Here is a tiny trained network, its code and every weight. The questions are about switching its units off for an input and a target symbol, where a switched-off unit gives its printed mean instead of its output.

import numpy as np


def w(rows, s, z=0):
    codes = np.array(rows[::2]) - 128.0
    scale = np.full(codes.shape[1], s)
    scale[-1] = z or s
    return codes * scale


def f(y):
    return np.maximum(y, 0)


def softmax(a):
    e = np.exp(a - a.max(-1, keepdims=True))
    return e / e.sum(-1, keepdims=True)


def log_softmax(a):
    a = a - a.max(-1, keepdims=True)
    return a - np.log(np.exp(a).sum(-1, keepdims=True))


def net(x, mask):
    ids = ['ΣΨαβγεζηθμξπφ'.index(c) for c in x.split()]
    T = len(ids)
    res = E[ids] + P[:T]
    u = 0
    for l in range(2):
        q, k, v = (res @ M[l].T for M in (Q, K, V))
        z = softmax(np.where(np.tri(T) > 0, q @ k.T / 2**0.5, -1e9)) @ v
        res = res + np.where(mask[u], z, O[l][:, -1]) @ O[l][:, :-1]
        u += 1
        y = f(res @ A[l][:, :-1].T + A[l][:, -1])
        res = res + np.where(mask[u : u + 16], y, B[l][:, -1]) @ B[l][:, :-1]
        u += 16
    return log_softmax(res[-1] @ U[:, :-1].T + U[:, -1])


Q, K, V, O, A, B = {}, {}, {}, {}, {}, {}
E = w([
[207,169,166,58,169],'Σ',
[104,112,176,178,131],'Ψ',
[127,152,104,194,63],'α',
[144,174,96,117,83],'β',
[115,81,228,192,147],'γ',
[182,129,174,116,145],'ε',
[119,117,109,5,76],'ζ',
[167,109,148,45,93],'η',
[222,183,127,149,112],'θ',
[162,109,245,199,181],'μ',
[62,161,90,95,133],'ξ',
[109,175,138,114,219],'π',
[60,98,145,148,104],'φ',
],0.013)
P = w([
[121,159,166,53,5],'0',
[190,70,53,160,135],'1',
[120,238,173,158,169],'2',
[170,72,64,138,146],'3',
[100,240,175,157,188],'4',
[166,74,71,133,142],'5',
[97,237,176,160,190],'6',
[153,75,80,137,138],'7',
[108,236,187,160,198],'8',
[142,75,87,137,138],'9',
[109,237,188,158,200],'10',
[136,76,92,137,138],'11',
],0.011)
Q[0] = w([
[136,228,157,124,113],'L0H0',
[179,1,85,143,75],'L0H0',
],0.0092)
K[0] = w([
[125,100,134,107,2],'L0H0',
[75,82,102,137,231],'L0H0',
],0.0099)
V[0] = w([
[111,157,52,255,133],'L0H0',
[44,35,168,116,137],'L0H0',
],0.0065)
O[0] = w([
[108,177,81,255,135,5],'L0H0',
[115,59,125,135,100,138],'L0H0',
],0.0085,0.0023)
A[0] = w([
[179,117,183,144,83,111],'L0N0',
[114,204,254,96,94,142],'L0N1',
[125,211,139,78,118,55],'L0N2',
[172,166,159,99,110,3],'L0N3',
[107,111,170,108,64,82],'L0N4',
[214,150,150,157,137,195],'L0N5',
[74,135,171,211,166,190],'L0N6',
[67,231,83,129,170,80],'L0N7',
[132,126,126,129,134,102],'L0N8',
[70,188,180,151,93,201],'L0N9',
[136,47,192,158,79,65],'L0N10',
[121,151,29,95,116,31],'L0N11',
[116,200,160,106,36,161],'L0N12',
[133,109,40,103,39,130],'L0N13',
[58,158,197,134,149,146],'L0N14',
[187,136,68,172,81,37],'L0N15',
],0.0084,0.0046)
B[0] = w([
[161,112,182,156,169,157],'L0N0',
[183,190,168,145,143,255],'L0N1',
[168,136,97,186,195,159],'L0N2',
[169,160,145,160,189,140],'L0N3',
[108,123,176,164,136,146],'L0N4',
[124,119,100,108,218,201],'L0N5',
[134,133,65,102,195,222],'L0N6',
[188,80,194,165,106,154],'L0N7',
[132,130,127,121,117,128],'L0N8',
[198,213,132,45,108,207],'L0N9',
[137,67,194,176,121,156],'L0N10',
[10,201,171,182,148,134],'L0N11',
[114,181,184,113,176,182],'L0N12',
[40,206,54,56,95,152],'L0N13',
[210,201,106,112,56,204],'L0N14',
[169,177,98,255,77,140],'L0N15',
],0.0073,0.0075)
Q[1] = w([
[127,208,254,128,92],'L1H0',
[168,31,60,132,61],'L1H0',
],0.007)
K[1] = w([
[56,102,191,142,153],'L1H0',
[192,5,2,183,139],'L1H0',
],0.0077)
V[1] = w([
[255,123,154,174,231],'L1H0',
[138,137,229,164,38],'L1H0',
],0.008)
O[1] = w([
[191,51,47,111,123,250],'L1H0',
[48,75,91,95,246,234],'L1H0',
],0.011)
A[1] = w([
[135,58,202,51,133,126],'L1N0',
[245,171,162,132,71,113],'L1N1',
[158,238,71,156,116,106],'L1N2',
[171,53,83,94,89,109],'L1N3',
[93,46,145,183,195,79],'L1N4',
[159,85,172,192,130,90],'L1N5',
[161,197,117,49,163,81],'L1N6',
[118,165,99,190,43,2],'L1N7',
[181,254,213,92,121,147],'L1N8',
[40,206,180,68,197,112],'L1N9',
[61,64,124,165,7,84],'L1N10',
[179,165,238,116,74,71],'L1N11',
[25,123,43,175,76,140],'L1N12',
[16,234,210,207,160,73],'L1N13',
[152,137,148,167,203,74],'L1N14',
[183,148,116,192,24,92],'L1N15',
],0.0087,0.0098)
B[1] = w([
[179,171,50,182,139,176],'L1N0',
[89,2,182,78,64,158],'L1N1',
[49,137,65,102,78,153],'L1N2',
[64,197,206,142,143,214],'L1N3',
[51,127,123,93,36,180],'L1N4',
[66,72,167,171,159,143],'L1N5',
[154,122,168,166,77,223],'L1N6',
[65,83,236,134,70,132],'L1N7',
[138,144,41,177,100,187],'L1N8',
[115,66,177,205,83,253],'L1N9',
[206,173,182,119,78,133],'L1N10',
[124,165,247,48,134,140],'L1N11',
[113,180,224,208,178,149],'L1N12',
[145,177,88,27,234,173],'L1N13',
[57,148,112,93,73,192],'L1N14',
[225,138,73,120,163,153],'L1N15',
],0.0096,0.015)
U = w([
[211,172,98,85,217,127],'Σ',
[179,98,88,220,161,226],'Ψ',
[124,140,111,175,33,51],'α',
[122,173,28,177,131,114],'β',
[83,82,248,184,97,15],'γ',
[168,93,218,83,155,253],'ε',
[92,184,183,57,88,186],'ζ',
[122,117,153,37,52,148],'η',
[167,114,20,119,89,109],'θ',
[70,91,76,110,105,77],'μ',
[107,161,154,160,217,116],'ξ',
[109,132,50,51,166,122],'π',
[184,169,210,180,128,185],'φ',
],0.011,0.0048)

Each question gives the input, a string of symbols that net reads in full, and the target symbol t.
The units are the heads (2 rows each of Q, K, V and O) and the neurons (one row each of A and B). Each row of codes is followed by its name. A weight is (code - 128) times the scale printed after its matrix; where a second scale follows, it is the last column's (O, A, B and U).
mask holds one flag per unit, layer by layer, with each layer's heads first. A switched-off unit (its flag False) gives its mean, the last column of its rows in O or B, instead of its output. The means were averaged over made-up inputs and are rounded, as every weight is.
A unit's drop is (log p(t) with every unit on - log p(t) with that unit switched off) / (log p(t) with every unit on - log p(t) with every unit switched off).
The circuit of an input: a set's keep is (log p(t) with only the set's units on - log p(t) with every unit switched off) / (log p(t) with every unit on - log p(t) with every unit switched off). Starting from the 12 units with the biggest drops (on a tie, the unit counted first), units are removed one at a time, each time the one whose removal leaves the highest keep (on an exact tie, the one counted first), for as long as the keep stays at least 0.8.
units of the circuit, in order: the units of the circuit, biggest drop first
most important unit: the unit with the biggest drop
top k neurons: the k neurons with the biggest drops, biggest first
top k neurons in layer l: the k neurons of layer l with the biggest drops, biggest first
input θ ζ γ ξ φ Ψ φ Σ ε, target η: most important unit -> L1N1
input ξ Ψ Ψ θ Ψ π π ε Ψ ζ, target ζ: units of the circuit, in order -> L1H0; L1N9; L1N3
input φ Ψ φ φ Ψ Ψ ξ β Ψ μ, target μ: top 3 neurons in layer 1 -> L1N4; L1N9; L1N6
input θ π ε Ψ Σ, target η: units of the circuit, in order -> L1N1; L1H0
input ε Ψ μ, target Σ: units of the circuit, in order -> L1H0; L1N9
input π Ψ ξ, target θ: top 4 neurons -> L1N8; L1N3; L1N9; L0N2
input ε π γ ξ α Ψ γ Ψ Ψ Ψ π θ, target θ: units of the circuit, in order -> L1H0; L1N9
input α α ξ, target β: top 3 neurons in layer 1 -> L1N8; L1N13; L1N2
input α Ψ μ Ψ ε ε Ψ Ψ η, target β: top 2 neurons in layer 1 -> L1N8; L1N13
input β φ Ψ π α Ψ μ γ ζ ε ξ, target α: top 2 neurons -> L1N8; L0N12
input ε ε ξ φ φ β, target β: top 2 neurons in layer 0 -> L0N11; L0N13
input ζ Ψ Ψ φ π Ψ φ ξ Ψ, target φ: top 2 neurons -> L1N9; L0N13
input α ξ φ γ η ε γ, target β: top 4 neurons -> L1N8; L0N12; L0N6; L0N14
input ε ε Ψ ε Ψ φ Ψ, target Σ: top 3 neurons -> L1N9; L0N12; L0N6
input Ψ Ψ φ φ Ψ, target γ: top neuron -> L1N9
input Ψ θ Ψ φ Σ ε, target ε: top 2 neurons in layer 0 -> L0N12; L0N1
input ξ Ψ Σ Ψ β Ψ Ψ η ξ Ψ Ψ, target ζ: top 3 neurons -> L1N13; L1N11; L0N13
input ξ Ψ β, target ζ: top 3 neurons -> L1N13; L1N11; L0N13
input Ψ μ Ψ Ψ φ, target γ: top 2 neurons in layer 0 -> L0N6; L0N5
input φ Ψ Ψ Ψ Ψ ζ Ψ, target ξ: top 4 neurons -> L1N13; L1N9; L0N13; L0N6
input α ε Ψ Ψ γ ξ ξ θ φ ξ π β, target β: top 2 neurons in layer 0 -> L0N13; L0N7
input π ξ γ Ψ β, target θ: most important unit -> L1N8
input φ ε Ψ, target ξ: top 2 neurons in layer 1 -> L1N13; L1N9
